Here is a tiny trained network, its code and every weight. The questions are about switching its units off for an input and a class, where a switched-off unit gives its printed mean instead of its output.

import numpy as np


def w(rows, s, z=0):
    codes = np.array(rows[::2]) - 128.0
    scale = np.full(codes.shape[1], s)
    scale[-1] = z or s
    return codes * scale


def f(y):
    return y / 2 * (1 + np.tanh(0.7978845608 * (y + 0.044715 * y**3)))


def log_softmax(a):
    a = a - a.max(-1, keepdims=True)
    return a - np.log(np.exp(a).sum(-1, keepdims=True))


def net(x, mask):
    res = np.array(x, float).reshape(1, 2) / 4 @ E
    y = f(res @ A[0][:, :-1].T + A[0][:, -1])
    res = res + np.where(mask, y, B[0][:, -1]) @ B[0][:, :-1]
    return log_softmax(res[-1] @ U[:, :-1].T + U[:, -1])


A, B = {}, {}
E = w([
[191,2,114],'x0',
[18,34,174],'x1',
],0.0083)
A[0] = w([
[164,134,209,78],'neuron 0',
[187,27,113,120],'neuron 1',
[161,91,129,254],'neuron 2',
[214,53,149,80],'neuron 3',
[158,57,105,79],'neuron 4',
[247,160,113,88],'neuron 5',
[50,50,166,73],'neuron 6',
[46,209,152,87],'neuron 7',
],0.014,0.0098)
B[0] = w([
[171,83,82,113],'neuron 0',
[148,194,101,232],'neuron 1',
[21,175,225,255],'neuron 2',
[251,157,69,194],'neuron 3',
[211,140,49,172],'neuron 4',
[30,64,29,207],'neuron 5',
[83,70,34,222],'neuron 6',
[129,222,45,192],'neuron 7',
],0.026,0.0098)
U = w([
[189,250,89,90],'0',
[91,37,52,120],'1',
[109,193,225,254],'2',
[189,65,194,72],'3',
],0.014,0.0089)

Each question gives the input, the list of numbers given to net, and the class t.
The units are the neurons (one row each of A and B). Each row of codes is followed by its name. A weight is (code - 128) times the scale printed after its matrix; where a second scale follows, it is the last column's (A, B and U).
mask holds one flag per neuron, in row order. A switched-off neuron (its flag False) gives its mean, the last column of its row in B, instead of its output. The means were averaged over made-up inputs and are rounded, as every weight is.
A unit's drop is (log p(t) with every unit on - log p(t) with that unit switched off) / (log p(t) with every unit on - log p(t) with every unit switched off).
The circuit of an input: a set's keep is (log p(t) with only the set's units on - log p(t) with every unit switched off) / (log p(t) with every unit on - log p(t) with every unit switched off). Starting from all 8 units, units are removed one at a time, each time the one whose removal leaves the highest keep (on an exact tie, the one counted first), for as long as the keep stays at least 0.8.
units of the circuit, in order: the units of the circuit, biggest drop first
top k neurons: the k neurons with the biggest drops, biggest first
drop of u: that unit's drop, to one decimal
input [-2,-2], class 2: units of the circuit, in order -> [neuron 6; neuron 3]
input [-3,-4], class 1: units of the circuit, in order -> [neuron 1]
input [6,6], class 0: top 4 neurons -> [neuron 1; neuron 5; neuron 3; neuron 4]
input [7,-8], class 1: top 2 neurons -> [neuron 5; neuron 7]
input [-3,2], class 2: units of the circuit, in order -> [neuron 3; neuron 5]
input [-7,-8], class 1: top 2 neurons -> [neuron 5; neuron 1]
input [3,-4], class 1: top 2 neurons -> [neuron 5; neuron 7]
input [8,7], class 0: top 2 neurons -> [neuron 1; neuron 3]
input [-3,3], class 2: top 2 neurons -> [neuron 5; neuron 3]
input [-1,-5], class 1: drop of neuron 6 -> 0.0
input [4,2], class 0: drop of neuron 4 -> 0.1
input [2,-6], class 1: drop of neuron 5 -> 1.3
